B =
[[125 120 130 120 115 124 125 124 118 137]
 [123 121 127 129 121 128 126 120 125 145]
 [121 123 122 130 119 121 128 121 128 138]
 [117 112 121 121 115 130 131 125 124 151]
 [116 111 126 122 111 128 129 119 116 155]
 [135 146 119 138 137 112 123 127 146 105]
 [119 123 110 135 120 117 134 117 135 135]
 [125 132 125 134 133 130 135 129 132 126]]
B[0][0] => 125
B[4][4] => 111
B[2] => [121, 123, 122, 130, 119, 121, 128, 121, 128, 138]
B[3][2] => 121
B[:, 7] => [124, 120, 121, 125, 119, 127, 117, 129]
B[4][3] => 122
B[:, 3] => [120, 129, 130, 121, 122, 138, 135, 134]
B[0] => [125, 120, 130, 120, 115, 124, 125, 124, 118, 137]
B[7] => [125, 132, 125, 134, 133, 130, 135, 129, 132, 126]
B[2][3] => 130
B[6][2] => 110
B[1][6] => 126
B[:, 9] => [137, 145, 138, 151, 155, 105, 135, 126]
B[0][2] => 130
B[5][5] => 112
B[0][4] => 115
B[5][7] => 127
B[2][1] => 123
B[6] => [119, 123, 110, 135, 120, 117, 134, 117, 135, 135]
B[3][5] => 130
B[7][6] => 135
B[6][7] => 117
B[6][3] => 135
B[5][2] => 119
B[:, 0] => [125, 123, 121, 117, 116, 135, 119, 125]
B[0][6] => 125
B[6][6] => 134

x =
[[116 127 141 122 122 108 124 130 130 119 115 138 126 143]
 [119 120 123 135 131 124 127 131 113 127 122 128 129 114]
 [118 132 120 133 124 123 125 145 120 127 126 127 129 117]
 [119 123 141 123 128 106 127 120 131 119 115 135 125 144]
 [115 119 126 129 129 123 124 124 111 129 123 130 127 112]
 [119 124 126 131 120 130 120 137 116 129 125 131 127 115]
 [120 118 128 127 127 131 122 124 112 129 123 130 125 115]
 [115 126 144 124 116 108 122 135 131 119 117 140 127 144]
 [118 129 125 130 118 128 118 142 119 129 125 133 128 116]
 [130 134 121 125 127 133 130 139 126 121 127 111 119 124]
 [137 118 130 118 132 142 130 119 120 119 119 111 115 131]
 [117 119 127 127 130 125 126 122 112 128 123 126 124 115]
 [134 119 128 122 137 134 135 118 122 119 121 110 117 132]
 [129 119 140 122 129 123 132 121 129 118 117 122 121 148]
 [124 112 139 126 124 126 122 115 119 127 121 131 124 125]]
x[0][0]	116
x[:, 6]	[124, 127, 125, 127, 124, 120, 122, 122, 118, 130, 130, 126, 135, 132, 122]
x[11][2]	127
x[9][8]	126
x[3][7]	120
x[7][11]	140
x[7][10]	117
x[6]	[120, 118, 128, 127, 127, 131, 122, 124, 112, 129, 123, 130, 125, 115]
x[11][4]	130
x[7][3]	124
x[13][6]	132
x[14]	[124, 112, 139, 126, 124, 126, 122, 115, 119, 127, 121, 131, 124, 125]
x[12][12]	117
x[2][2]	120
x[:, 8]	[130, 113, 120, 131, 111, 116, 112, 131, 119, 126, 120, 112, 122, 129, 119]
x[:, 2]	[141, 123, 120, 141, 126, 126, 128, 144, 125, 121, 130, 127, 128, 140, 139]
x[3][11]	135
x[6][5]	131
x[4][2]	126
x[8][7]	142
x[9]	[130, 134, 121, 125, 127, 133, 130, 139, 126, 121, 127, 111, 119, 124]
x[5][11]	131
x[10][11]	111
x[0][10]	115
x[14][4]	124
x[12][5]	134
x[1][9]	127
x[0][5]	108
x[1][6]	127
x[5]	[119, 124, 126, 131, 120, 130, 120, 137, 116, 129, 125, 131, 127, 115]
x[14][2]	139
x[13][2]	140
x[6][10]	123
x[7][8]	131
x[11]	[117, 119, 127, 127, 130, 125, 126, 122, 112, 128, 123, 126, 124, 115]
x[12]	[134, 119, 128, 122, 137, 134, 135, 118, 122, 119, 121, 110, 117, 132]
x[1][2]	123
x[0]	[116, 127, 141, 122, 122, 108, 124, 130, 130, 119, 115, 138, 126, 143]

grid = [136 119 130 128 134 142 130 125 124 107 106 143 138 140 109]
grid[0]	136
grid[7]	125
grid[1]	119
grid[3]	128
grid[12]	138
